Each row is followed by its class.
.08,.02,-.05,-.01,-.24,.07,-.05,.05,-.04,.20,-.06,.01,.06,.09,.09,.12,-.51,-.16,.20,-.16,.05,-.09,-.16,.00,-.02,.03,.03,-.10,-.06,.15,.01,.07,-.01,-.29,-.12,-.04,-.31,.03,.06,.05,.07,.21,.01,.04
Gula
-.12,-.14,-.43,.40,-.11,.11,.04,-.09,-.03,.10,.22,-.08,.02,-.15,.04,-.13,-.14,-.01,.03,.00,.19,.09,-.06,-.02,-.03,.48,-.33,.20,-.24,.35,.52,.04,-.01,-.17,-.03,.15,-.17,.07,.25,-.04,.32,.36,-.01,.07
Gula
-.06,-.09,-.34,.37,.06,.08,.06,-.18,-.11,.08,.19,-.11,-.02,-.15,.03,-.09,-.13,-.01,.02,.00,.21,.07,-.16,-.03,.00,.56,-.37,.15,-.06,.31,.52,.04,.03,-.09,.07,.15,-.17,.02,.24,-.07,.40,.32,-.04,.09
Gula
.11,.14,-.18,.08,-.22,.07,.01,-.05,-.13,.30,-.06,.05,.18,-.04,-.08,.04,-.68,-.16,.10,-.15,.02,.00,-.40,.01,.00,.26,.00,-.10,-.09,.17,.13,.02,.03,-.37,.00,-.07,-.33,-.10,-.08,.01,.03,.15,.04,.06
Gula
.06,.17,-.22,.26,-.19,.21,.06,.06,-.15,.30,.31,.03,.23,-.09,-.06,-.07,-.61,-.13,.11,-.16,.05,.03,-.26,.00,-.07,.40,.00,.07,-.29,.14,.36,.12,-.04,-.31,-.06,-.07,-.27,.01,-.01,.08,.02,.29,-.02,.03
Gula
.01,.03,-.25,.21,-.10,.11,-.02,-.03,-.10,.23,.16,-.03,.09,.01,-.08,-.04,-.28,-.13,.12,-.19,.13,.08,-.19,.00,-.03,.29,-.18,.06,-.14,.22,.33,.01,-.01,-.23,-.04,-.01,-.21,.01,.05,.02,.13,.24,.02,.03
Gula
.00,-.06,-.19,.13,.01,.04,-.07,.07,-.02,.32,.07,-.06,.06,.10,-.13,-.07,.10,.00,.15,-.23,.17,.01,-.02,.05,-.06,.13,-.22,.09,.02,.27,.17,.00,-.04,.02,-.10,-.04,.02,-.07,.07,.00,.11,.27,.06,.01
Fonu
-.16,-.31,-.50,.47,.18,.00,-.09,.20,.08,.33,.05,-.21,.08,.10,.11,.05,.59,.30,.05,-.39,.25,.05,.30,.00,-.13,.26,-.56,.17,.20,.64,.49,.22,-.11,.18,-.24,.16,.06,.13,.39,-.13,.41,.59,.16,.12
Fonu
-.09,-.35,.17,-.10,.21,.05,.24,.00,-.06,-.12,.32,.01,-.19,.15,-.05,-.19,.51,-.13,-.07,.03,.26,.37,.28,.03,-.02,-.09,.33,.13,-.32,-.18,-.10,-.07,-.28,-.02,-.02,.05,.26,.09,.13,.15,.04,.10,-.15,-.19
vud
-.12,-.11,-.34,.24,.18,-.12,-.10,-.13,.06,.18,-.07,-.09,.04,.28,-.26,-.13,.45,.01,-.06,-.15,.20,.14,.05,-.02,.16,.34,-.51,.00,.11,.12,.37,-.12,-.05,.02,.10,.19,.05,-.10,.02,-.22,.28,.10,.18,.14
Fonu
.07,.08,-.11,.12,-.08,.10,.04,-.05,-.12,.13,.14,.00,.06,.03,.02,.01,-.35,-.20,.17,-.17,.09,-.04,-.17,-.03,.02,.24,-.07,.00,-.03,.11,.25,.05,.02,-.24,-.01,.00,-.35,.05,.01,.04,.07,.13,-.05,.03
Gula
-.07,.07,-.38,.35,-.15,.15,-.01,-.09,-.05,.08,.34,.00,.06,-.20,-.10,-.19,-.29,-.13,.10,.00,.13,.00,-.15,-.01,.00,.50,-.30,.18,-.29,.15,.54,.00,.03,-.16,.01,.07,-.16,.02,.07,-.02,.20,.15,-.05,.07
Gula
.02,-.04,-.17,.08,-.01,.09,-.06,.07,-.05,.25,.05,-.05,.02,.08,-.14,-.07,.09,.03,.11,-.10,.14,.06,-.08,.02,-.05,.10,-.15,.10,-.06,.23,.10,-.06,-.04,.00,-.11,-.04,.10,-.12,.08,.00,.10,.25,.06,.01
Fonu
.01,.07,-.42,.42,-.31,.25,.01,.04,-.08,.28,.31,.00,.20,-.14,-.04,-.10,-.60,-.09,.02,-.20,.11,.00,-.30,.03,-.12,.38,-.13,.13,-.33,.33,.49,.09,.00,-.22,-.11,-.02,-.28,.09,.06,.04,.13,.27,-.01,.06
Gula
-.11,-.23,-.13,.14,.06,.07,.01,-.15,.01,-.09,.32,-.03,-.23,-.12,-.05,-.22,.32,-.13,.07,.13,.20,.09,.09,.00,.00,.18,-.12,.24,-.17,.08,.22,-.02,-.02,-.03,.04,.09,.14,.06,.18,.05,.23,.02,.12,-.08
vud
-.18,-.36,-.07,.06,.08,.00,-.01,-.13,.04,-.10,.34,-.04,-.29,.31,-.19,-.24,.90,-.29,.08,-.16,.35,.19,.41,.09,.04,-.07,-.10,.16,-.20,-.02,.19,-.03,-.21,.08,-.05,.10,.26,.14,.10,.06,.20,-.06,-.05,-.11
vud
-.22,-.29,-.12,-.05,-.04,-.06,-.24,.16,.37,.01,-.03,.02,-.21,.42,-.20,-.16,.90,-.13,.28,-.09,.27,.02,.74,.06,.09,-.36,-.33,.12,-.24,-.22,-.01,-.07,-.26,.26,-.31,.18,.35,.06,.04,-.04,.08,-.11,.15,-.02
vud
.04,.24,-.09,.04,-.03,.04,-.06,.11,-.02,.23,.05,.05,.11,.11,-.23,-.15,-.16,-.13,.32,-.08,.11,-.01,.04,.04,.08,.20,-.27,.00,-.10,-.24,.16,-.08,-.08,-.04,.01,-.04,.00,-.15,-.13,-.03,-.09,.09,.08,.03
Fonu
-.06,-.26,.26,-.21,-.11,.05,.17,-.04,-.02,-.22,.33,.11,-.21,.44,-.06,-.10,.34,-.53,.10,-.14,.21,.22,.39,.02,.07,-.36,.47,-.01,-.49,-.42,-.14,-.04,-.29,-.24,-.08,.01,.03,.23,-.08,.24,-.09,-.19,-.12,-.19
vud
